What can hang from each mark
k849: k668
k763: k48 k218 k666 k849 k853
k726: k853 k995
k666: k726 k763 k853 k897 k995
k995: k218 k666 k726 k818 k853
k818: k218 k668 k853 k897
k853: k48 k726 k849 k914
k914: k218 k849
k218: k666
k48: k218 k668 k818 k849
k668: k853 k897
k897: k668 k726

Each row is shifted at random along 7 fixed directions that mean nothing.
Known rows, with every way that one mark hangs from another
k666[k726[k853] k897[k668]]: [ 291  141   28   44   33  -56 -269  -27  321   66   17  154  -74  -48
 -147  109  -35  -30 -132 -139 -170  -16  111 -104  -84  116    5  235
  111   69  249   11   26  -78  212  -30  -34  -86  -47   32  -10   60
   -5   58 -135  -32  -24    6  213  -22 -175]
k218[k666[k763 k897]]: [ 162  138  197  268  287 -145  -65  -45  -37   17   15   73   65   58
  154  -16   76  179  -76  -93 -124  135  -73  162 -123  246 -119   38
 -277   57  188  -52 -168 -104  178  -40   23 -133 -127  -82  -65 -157
 -112 -261  -21 -164 -124   42  157  -72 -149]
k853[k48 k849 k914[k218[k666]]]: [-337   28  -77  -53 -295   70  166   56 -191  -11  158   25  224 -159
 -205  173  -16   31   -4  185  121 -110  118  -89    6 -167  201 -130
   45 -115   63 -113  144  -15    8  -84 -129  132  -22   15  240  -14
   12  423   42  261  145  -15 -246  -66  111]
k668[k853[k849] k897]: [-252   86 -425 -262   25  -22  525   -3  103  108  -34  207  -34 -146
  -35 -125 -351  -25  173  -82  333  202  209 -334  222 -494  118 -183
   75   75 -395   82  150  171 -194   49  388  -64   89  -67  173 -156
 -252  -65  -23  -37 -555 -164 -272  139  276]
k726[k853[k849[k668] k914] k995[k218[k666] k818]]: [-244 -146   42   19  -50  -86 -213   49    5   29  318   32  168   30
  109  361 -238 -289  141  283  -38   73  -53  185  294   -6   87  276
 -121   69  116  155  -21  212  125 -302 -320  160   39  -15  227 -268
  114  391 -291   39   36 -128  -84 -224  -53]
k914[k218[k666[k763 k853]]]: [ 289  247   55  272  326 -214  -23   22 -121  -51  146  135   48  -10
  275  175   85   82  170  -68   16  176  124  164  -96   99   -7  165
 -389  270   55   67 -167   70   73   12 -113  -82 -228  -64   27 -113
 -342 -278   89 -153 -197  -33  -10  -61  -49]
k48[k218 k668 k849]: [-142   78 -324  -47   78 -142  299   18  176   99 -254   31  -92  -75
  116 -204 -254  -23  121   42  120   59   37 -242  199 -323   34  -53
   94   71 -162   88   83  126 -145   -9   45 -106  159  -41   46 -236
 -193    1 -179   32 -440 -132  -39   32   27]
k995[k218 k666[k853[k48[k849[k668]]]] k818]: [  54  136  -20  235 -121 -138   39 -173 -219   65  239   12  113  -40
  -21  146  194  347   33   95 -112  -64   58   -9 -422   82   92  -34
 -128  264  126  -40  -10   21  174  -22  164   11  -14  -60   16   11
  143  -15   16  -30   52  220  -52   27  -92]
k818[k668 k897[k726]]: [ 346   61 -109  145  403    9  -34   72  191  -16   51  229 -258   45
  154 -251 -266  -34 -118 -196   32  119   -3   65  -21   29 -225  328
 -336  364  137  167    3  -23  163   70  353  -92   72  -56 -379  107
  -17 -164 -175 -146 -250   69  303  314   11]
k666[k763 k995[k726 k853]]: [ -55   -8  157   56 -227 -375 -268 -115   83  120  334  -34  146   -7
   -5  482   16 -207  494  239 -190   24   57 -155 -136   22  263  211
  -41  174   -9  261    1  221   77 -154 -307  100   14   40  245 -244
   84   56  -36 -248   17   47 -130 -242 -208]
k726[k853[k849[k668[k897]]] k995[k218]]: [-474 -192  -20 -170    4  -39  113  -17   37  157  151 -176   54  -32
   82  141 -374 -224  219  204  145  262 -170  -97  329 -174   53  122
 -217  269  -84  272  101  236   30 -115   28  115  304  -51  -34 -344
  -97  213 -265  -75 -226  -87  -86  -11   83]
k668[k853[k48 k914[k849]]]: [-368   66  -59   47 -195  -49  180   25  104  153  -12 -140   90  -83
   72   91 -176  -12  195  183 -108  -77  -70  -84  172 -125  134 -194
  -45 -140 -160  -60   32  -61 -100  -89  -99  -28   68   11  161 -364
 -185   20 -226   90 -182  -46 -182 -115  -54]
k218[k666[k763 k853[k849] k897[k668 k726] k995]]: [ -76   37  168  -46  132 -149 -206  -38  192  107   44  290  119   62
 -106  274  -53 -148   51    0 -120  280  -16   13  201  158   30  188
   -1  -12  180   77 -121   -6  157 -106 -295  -53 -107  -72  169 -346
 -219  -85 -103 -153 -238 -232   33 -375 -149]
k218[k666[k897[k668[k853]]]]: [ 450  236 -108  287    4 -117 -243  -37  297  147 -129   98 -170  -18
    0  -73   25  201   33 -127 -296 -175  111 -146 -204   67  -33  100
   28  147  118    1 -139 -137  117  -62   68 -209 -163  115   87    2
   74 -239 -120 -174 -107   83  247  -42 -305]
k218[k666[k726[k995[k818[k897]]] k763 k853]]: [-103  -91  267  -95  343 -232  164  -23  -18 -146  219  372  183   59
   59   79  -59 -168 -232  -99  167  395  -53  172   99  175 -106  161
 -120 -165  233  -10   37    9  227  -29   49   32   24 -261 -144 -132
  -46  110  -57   -2 -144  -77   44  -11  158]
k763[k218[k666] k853[k726]]: [ 502  100 -111  217  251  123 -253  201   15  -92   62  312  -88  -35
  -94   30  -35  -39 -185  -93   19   45  132   80   11  -28  -48  309
 -170  103  369   60  -84  -76  131  -78  -67  -50 -164   33  -38  141
  106  212 -174  132   44  -54  296  -58 -103]
k666[k726[k995] k763[k48 k218 k849 k853[k914]]]: [-266  -32  320  -86 -166 -144  102 -161 -129  190  -65 -111  204 -112
 -344  246   75  -13  206  160  -86  178 -144 -415  -72  -71  279 -151
  112 -153  158  117  107  -67  -22    0 -257   13  270  -30   49 -351
  -36  204  -80   49  -63   -8  -40 -280 -206]
k726[k853[k48[k849]] k995]: [-301   -7   41   -6   33   95  134   85    5   -8  -14 -177   89  -86
   17   54 -104  -41 -248   56   82  129 -121  100  174   58  -81   18
  -99  -82  196  -92  123 -119   78  -51   82   56  119 -101 -173  -95
  -48  323 -242  247    0  -18   62   46   91]
k763[k849 k853[k48[k668[k897[k726]]]]]: [-271  103  -76  158   -9  162    8  130 -105   72  -95  -24   67  -33
  -86  105   78  188 -110  128 -105   49  -85   64  -27   28  -12 -107
 -238  109   51 -112  -44 -232  -61   49  106  -24   30  -59  -64 -154
 -130  -82 -122  178  -63    4   22  -85  -63]
k818[k218[k666[k726 k995]] k853[k48 k914] k897]: [ 234   78   -1  -46  349 -200  451  -97  136   42  195  359  -99  -20
   81 -284 -372  -89   57 -254  152  219   53 -136    9 -162  -42   65
 -107   25  -49  129   28  -20   98   51  241 -133  155 -121 -122  -96
   46 -151 -180 -147 -463   33  101  220   79]
k48[k218[k666] k668[k853[k726] k897] k818 k849]: [-399   57 -255  202 -125  114  385  125 -106  120 -351 -365   39 -114
   15 -230   74  380 -182  163   54  -89 -145  -60 -213  -74  -84 -385
 -101   84  -23 -234   30 -266 -269   91  331  -39  124  -57 -205  -71
  136   11 -145  186  -63  209   46  153   70]
k853[k48 k726 k914]: [-202  104   61   85  126  220  276   35 -242   48  187  -99  134  -79
   -9   44 -115  161  -85    6  128  118  -37  147  -89    6   25 -160
 -337   93    1  -97   14 -132  -35   87  148   30   68  -87  -87  -46
  -81   20  -70   62  -89  106  -65  152  124]
k853[k48 k726 k914[k849]]: [  -8   58  -44  139  343  166  -86  168   14   52  265  -25  -28   17
  238  121 -411 -195  142   75   56  184  -68  232  296  -80   -8  292
 -539  354   29  214 -110  108   60  -58 -215    7   47  -18  -56 -229
 -274   73 -352   32 -238 -126   62  -30  -18]
k763[k218 k666 k853]: [  19  -31   80  162  223  -83  -13   52 -113   75  -28    4    7   -7
   61   76  -29    3  176   86  -10  211 -138  -50   42  -24   22   80
 -358  196   93  176  -93    7  -23   -7  -65  -32  102  -29 -105 -265
 -132  -86 -133  -84 -160   -8  128 -100 -135]
k726[k853[k48[k818] k849 k914] k995[k666[k763]]]: [-161   73  213  207   58  211    9  -13 -290   87  244 -422  160  -89
  -11  197   19  191 -157   76   15  107 -159  224 -235  231  -55   32
 -402  316  293  -48  -20 -141  106  -16  102  106   81  -59 -252   23
  130  246 -153   65  148  226   94   99  -18]
k849[k668[k897[k726[k995[k218 k666 k853]]]]]: [ 324   36  -76  254   28  -55 -316   37  133    4  266  263  -11   79
   44  163    2   31  -75    4 -209  -22   60  260  -13  191  -88  170
 -125   38  158  -59 -158  -50  177 -220  147   -7 -242  -12   72    1
  262  -75 -167 -195   72   64  140  -78 -133]
k849[k668[k853 k897[k726]]]: [-108  137 -362   20   -1   42  136   97  184  105  -32  227  -49  -34
   22   48 -134  100  112   13    5   73  136  -16  181 -196   27 -151
  -87   52 -320  -67  -72  -36 -170   14  283  -83 -117  -26  184 -187
 -240 -368  -55 -126 -355 -114 -150  -12   64]
k668[k853[k48 k726 k849 k914]]: [ 123   96  -42  186  141  380  -69  107   66  163   98 -188 -118  -47
  -10  -58 -348   30 -105  -19  -40   28 -128  108   86  -10  -57  118
 -319  242  207   61  -65 -149   97  -56   47  -59  111   54 -212  -80
   35  165 -462   91 -111   50  236   76 -105]
k726[k995[k218[k666] k853[k48 k849]]]: [ 496  167 -240   44   90  -50 -119   15   52  -73  400  362  -50 -104
  -47  135 -181 -139   32 -121  117   34  362  -77  -12 -230   96  386
   15  220  174  184   23  199  221 -161    7   16 -169   32  239  220
  216  363 -116   58  -50  -76   50    4   12]
k763[k48[k668[k853[k849] k897] k818] k218[k666]]: [ 157  136 -552   13  110  130   60  228   98  -61  -46  425  -97 -124
 -119  -18  -85   63 -128    1  212   83  290 -127  116 -433   20  115
   17  223   -1   27    6   96 -101  -10  236  -35 -127  -29  136  110
  -24  124  -96  257 -243 -207  -24   -5  101]
k818[k218 k668 k853[k48 k726 k849 k914] k897]: [-365    0 -240 -220  -91  -47  508  -26  196   97  203  177   -9  -83
  -69 -192 -555 -148   83   57  144   12   50 -196  182 -358   86  -81
   56  -72 -237   52  217  -36  -36  -19  202   -8  280  -62   11 -163
   62  159 -251  122 -406  -25 -182  227  169]
k218[k666[k726[k853 k995] k763]]: [  -7   33  187  -19  182 -142  -44   39  167  -51  118  146  124  -12
   37  188  -86 -209 -112  -55   -7  242   -9  119  236  122  -44  149
  -24 -252  188  -22  -25  -55  156 -119 -145  -16  -89 -114   58 -187
 -101  142 -163   26  -88 -141   78 -176  -22]
k666[k763 k897 k995]: [ 325  209  106   60  242 -188  173 -198  114  103  -51  287  -17  -27
  -36 -171  -29  175  -82 -313  -46  127   74 -164 -146   44  -30  -88
   83 -108   89  -56  -68  -86  142  -12  195 -226  -56  -85   31 -104
  -44 -275  -20 -232 -339   11  118    9 -112]
k818[k853[k726[k995[k666[k763]]] k849] k897]: [ 204  232 -209  255  -50  -72 -284   -9  -74  151  452 -201    0  -65
   22  369 -104   57  451  119  -69  -12  246   -3 -328  -41  144  312
 -403  718  -83  292 -122  127   24  -39  -24   53 -123  122  145   99
  158  -84   29 -268  -28  182  -11   51 -146]
k726[k995[k218 k666[k853[k48 k914]]]]: [-319  -67  141 -137   81 -274  299 -143  -74   88  328   74  224  -15
  122  217 -276 -198  326  119  109  287  -21   -6  204 -110  166  -28
  -91  -45 -190  146   30  216  -15  -95 -136   71  130 -127  221 -393
 -111   59 -114 -153 -309  -93 -255 -109   83]
k818[k853[k48[k218] k726[k995] k849] k897[k668]]: [-291   93 -190  -17 -339   48   23   16  159  192  157 -164   32 -122
 -209  174 -181   20  157  213  -69 -136   88 -176  -55 -157  156  -20
   23  163  -95   38   83 -122  -71  -30  -44   61   99   89  162  -38
  196  175 -135   63  -10   91  -86   35  -62]
k726[k853[k48[k818[k897]]] k995[k666[k763]]]: [ 375  235  -39  142  232 -148   98 -121  241   88  135   97 -116  -55
   81 -185 -213  111  -86 -247 -112   14   70  -68 -111  -25 -106   98
  -19   67   66    7  -93 -125  158  -50  230 -198  -22  -26  -23    6
  136  -78 -250  -99 -273   82  238  125 -159]
k995[k218 k666[k763] k853[k48[k668 k849] k726]]: [-303  -83  128  202 -131  -22 -264   82  -67  -19  270 -136  234   62
   20  321   28  -34 -124  346 -180   39 -201  343   24  264  -16  139
 -208   11  343  -73  -38  -56  205 -221 -220  135  -24  -87  -88 -222
  130  338 -271  187  220   35   26 -236 -123]
k849[k668[k853[k48[k218[k666]] k726 k914] k897]]: [-368  -31 -168   31 -151  119  183   42   60  258   13 -231   18  -57
  -44  -16 -298   75  243  254  -15   11 -143 -136  150 -268  115 -188
 -178  147 -197   84  -61  -39 -147  -37  -32  -10  200   65  121 -355
    4    3 -302  -25 -202   11  -58  -79  -75]
k849[k668[k897[k726[k853[k914] k995]]]]: [-174  -60   74   16 -102  166   59  -10  181  188 -146 -220  -48  -56
 -139 -119 -176   55 -197  -11 -119  -36 -231  -77   92   94  -82 -128
   26 -130  157 -102   66 -265   46  -67  195  -40  202   27 -182 -140
  130  140 -331  -11   -7  115  214   70  -90]
k48[k668[k853] k818[k218 k897] k849]: [-606 -150 -332  -46 -496 -134   47  167  139   36 -158 -158   61 -101
 -101  115  -21  -56   63  447  -19 -226  -19 -174   -2 -185  100  -45
  155   76  -61  -48  238   -8 -214  -61   56  176  189   32  -39  -75
  169  296  -94  238   82   52 -183   50   64]
k818[k218[k666] k853[k849]]: [-245  -30 -102 -220  155 -318  702 -154  118  133  -22   52  -91  -78
  152 -361 -463 -122  338  -74  269  235  -49 -450  181 -401   54  -88
  -37   64 -287  272  182  157  -42   58  252 -108  365  -90  -72 -333
 -202  -53 -134 -146 -620  -32  -93  203  160]
k853[k48[k218 k818] k914[k849[k668[k897]]]]: [  40  131 -411   85   -4  165   21  183  267   28  -41  357  -66  -48
  -13  -82 -213   42 -193   53  -47 -155  116   71  310 -268   -7  -49
   65 -130  -29 -187  -71  -80  -51 -162    8  -96 -134   10  226 -113
  -29   69 -309  228 -205 -202  -33 -100  -40]
k763[k853[k48[k818] k726]]: [-557 -153  108 -151 -238  -94  215  -54  159  237  -39 -245   68  -87
 -137   -1 -307 -149  244  284 -102  -28 -257 -401  158 -262  201 -116
   66  -96  -66  159  125  -55  -63  -21 -205   16  441   31   48 -436
   -9  308 -387  150 -146   -4  -19 -141 -146]
k995[k666[k853[k849[k668]]] k726 k818]: [-306 -109  206   44  -36 -310   88 -219   91  202  187    3  124  100
  146   74 -205  -39  260  173 -220   75 -247  -79   78   53   87  -19
  -82  -52  -43  129  -52  103  198 -184 -121  -56  238  -97   87 -544
  -11  -30 -338 -178 -252   31  -28 -201 -198]
k668[k853[k849 k914[k218]] k897]: [-371  -10 -238 -136 -429  -58  185   19  286  191 -137   22   56 -118
 -144    4 -280  -98  170  184  -75 -204   38 -285  293 -291  204 -290
  362 -367 -213 -112  118  -37 -167 -203  -74  -36   43   91  340 -335
  -25  179 -218   88 -182 -125 -251 -152  -31]
k668[k897[k726[k853[k48[k818] k849 k914] k995]]]: [-195   26   25  108   39  354  -74  159   66   90   76 -205   38  -55
  -54  111 -186   -4 -284   69  -59   37 -148  260  132  132 -109   22
 -206   51  195 -139  -22 -260   -5  -65   85   56   42  -19 -145  -40
  111  236 -363  175   56   38  135   39   -7]
k897[k668 k726[k853[k48[k218] k849]]]: [-337  110   65   38  181  108  185   23   65  162    9 -196   23  -23
  122   79 -205   40   44   58    4  248 -168  125  180   60  -57  -54
 -321  188  -76   17  -42 -118  -62   83   19  -32  124  -94 -121 -316
 -342 -169 -201  -44 -310  -37  -14   23   14]
k853[k48[k818[k668 k897] k849]]: [  93  251 -348  262 -236  -33 -102   66  134   18   17   98  -42  -98
  -59   20   80  245 -101  107 -220 -365  219  -44 -313  -85   29    9
   55  133   27 -161   28 -164   -6  -28  186  -44 -134   47  104  195
  245    5  -59  192   49  132  -10   99 -126]

Rows
[-169   26  131 -124  -93  -62   53  -52  -87  -48   26  260  232  -78
 -349  175  199   69 -251  -31   57  141   84 -130 -121   77  100  -84
  163 -237  255 -161  150  -97  151    3   41   33  -26 -123   18    2
  -38  192  147  118   58  -36  -76 -107   60] => k666[k726 k763[k849] k897]
[  52  233  -46  226  218  144  297   17  -80  127   28  -94  -31  -67
  227 -122 -220  200   12  -95   21   54  -52  128   33  -24  -43 -159
 -334  112  -64  -87 -100 -124  -33    4  147 -138    5  -49 -100 -200
 -243 -194 -232   -3 -318   41   -6  125    8] => k668[k853[k48 k849 k914[k218]]]
[ 113  160 -288  229 -335  -85 -157   40  142   56   20 -102  -64 -129
  -76  103   86  122   48  222 -184 -338  149 -175 -309 -134  114  116
  101  246  130    4   94  -24   -5  -57    6   36    7   98   40  149
  298  249 -144  189  139  155   21   43 -171] => k995[k853[k48[k218 k818[k668] k849]]]
[ 258  146 -129  205  216   73 -109   51   51  -14  222  227  -16   23
  117   55 -125   60 -185 -121  -57   62   78  247   70   84 -108  193
 -208   86  163  -53 -105  -14  248 -168  140  -82 -144  -74   -3  -27
    6   22 -253    5 -123  -19  155   -8  -52] => k995[k666 k726[k853[k849[k668]]]]
[ -69  138 -164   70 -196 -182  241 -127  435  298  -90  -26 -158  -23
   38 -225 -380   29  304   37 -283 -201  -40 -269   25 -149   57 -221
  135  -99 -310   10   25 -183 -130  -63  190 -190  136   72   92 -315
   76 -322 -272 -215 -434   95  -48   84 -191] => k818[k218 k668[k897[k726]] k853[k849 k914]]
[ 148   28  211  -55  219 -232  256 -123  -13   -1  121  314   77  -23
  -90  -44  -73  -53  -59 -188  115  250   25  -86 -128   73    0   40
   -2  -73  187   22   52  -51  128   21   80  -51   57 -137 -136  -74
   50  -42   -1 -156 -237   40   62   60   49] => k818[k218[k666[k726 k763 k853[k914] k995]] k897]
[ 205  191 -170  138   13  148  -28   14   71  119   41   27  -88  -76
 -111   46  -15  193  -65 -141  -21   24  139  -12 -148   65  -53   21
 -106  223   63  -42  -41 -148   16   18  333  -45 -141   14  -43  137
   76 -100  -31 -158  -79  121  109  126   -3] => k897[k668[k853[k849]] k726[k995[k666]]]
[ 203  214 -211  170   38  323   33   82  -65   10  192   47  -81 -143
 -164  -56  -66  241 -282  -75   64 -118  152  -11 -314 -107  -29  106
 -215  345  220  -48   62 -157  114   86  328    5    9   -5 -174  348
  217  228 -130  229   54  179  130  280   41] => k853[k48[k818[k668]] k726 k849]
[  -7  -67   88   11 -116 -186 -215 -114   74  107  174   66   41   15
 -162  187   21    3  163   91 -112   40   23 -128 -201  122   82  159
  -35  269  118  150   47   81  136  -16   11   80   27   27   11   -6
  108    7   88 -278   76  129   35  -11  -98] => k995[k218 k666[k897[k668 k726]]]
[-308 -137  134  -77  -34 -446  422 -161  249   91  -99   56   -7   22
  109 -324 -233  -61  103   46  -57   32 -211 -290   43  -51  -46 -108
   77 -224  -53   60  164  -61  105  -33  175  -87  330 -102 -160 -337
   46  -55 -163  -95 -292   90   26  113  -22] => k818[k218[k666[k897]] k668 k853]
[ -45  103  112  104  -84 -256   13  -85  191  147 -106 -141   86  -48
    1   55    0   36   99   16 -214  -37  -20 -109  -36  109   36 -112
  151 -211    1  -75  -60 -172  -33  -77 -153  -90  -18   28  206 -210
   91  -54 -109 -142  -54   60   89 -132 -197] => k48[k218[k666[k897[k726[k853 k995]]]]]
[ 112  -34  165 -134  386  -43   13  -10  105  -55  135  311   41   15
  -47   28 -174 -178 -222 -199  181  399    0   52  179   78  -87  235
  -98  -15  254   78   36   57  237  -15   52  -13   43 -166 -166  -56
 -128  112 -100  -71 -192 -131  147   11   96] => k666[k726[k995] k763 k897]
[ 103  164  -89  311   67   90  -62   50  -21   91 -245    1  -66  -17
   14  -65   97  288 -159   28 -209  -55 -107   -5  -44   42  -62  -33
 -152   74  226  -93  -84 -196  105  -42   97 -158   23  -22 -141 -171
 -120 -108 -261  169 -105   10  217 -103 -241] => k763[k48[k849[k668]] k853]
[-107  -41 -100 -192 -145 -300  138  -52  320   51 -146  361   15  -67
 -149 -116 -163 -157   26  -24  -46  -52   44 -422  296 -210  126   15
  371 -355   90    5  114   21  176 -134 -249 -113   77    8  225 -293
 -209  258 -179  112 -190 -217   17 -244  -72] => k914[k218[k666[k853 k897[k726]]] k849[k668]]
[-114  -80   47 -205  267 -144  222   19 -102 -104  347  385  143  -34
    1  194 -162 -269   71  -32  338  423  115  -37  167 -175   86  258
 -181  122   52  223  101  261  144   13  -29  114   91 -184   46 -104
 -138  229  -31   29 -217 -160  -98  -34  239] => k218[k666[k853[k48] k995[k726]]]
[-377  -95 -196   24 -110   57   24  211   57  -32  158   -3   47  -39
   -2  153  -98  -75  -29  267   83   -2   -1   97    5  -86  -13   97
 -257  225  -30   16  125  -16  -79   19  210  167   87  -57 -143   25
   94  150  -92  151   49   71  -99  152  157] => k48[k818[k668[k897] k853[k726]]]
[-167  125 -228   91 -135 -228  181   46  136   29    4   90    0  -78
   78   84    5   81  193  202  -72 -103  110 -131  -81 -211  103  -62
   -5   97 -211  -15   60  -13 -160   36  108   -7   61  -32   89 -119
  -61 -154  -31   86 -197   24 -176   53  -35] => k763[k48[k668 k818[k218 k853]]]
[-336   -4  136  157  -91  297   91   69 -207  129   17 -388   54  -84
  -24   73  -14  204 -110  156   28    9 -241  109 -115  165  -33  -87
 -406  293  217  -67   73 -178   36   53  117  100  175  -13 -371  -73
 -100  145 -137  111  120  199   20  161   45] => k897[k668[k853[k48 k849 k914[k218]]]]
[-203  -73   91    5  271 -181  316  -47  -12   -5  188  147   48   60
  293  -63 -261 -109   44   22  128  263 -137  136  160   12  -76   47
 -261   44  -30   91   58  120   92  -59  191    0  163 -197 -174 -287
 -123  -43 -181  -65 -327  -16  -75  126  144] => k995[k218 k818[k853[k849]]]
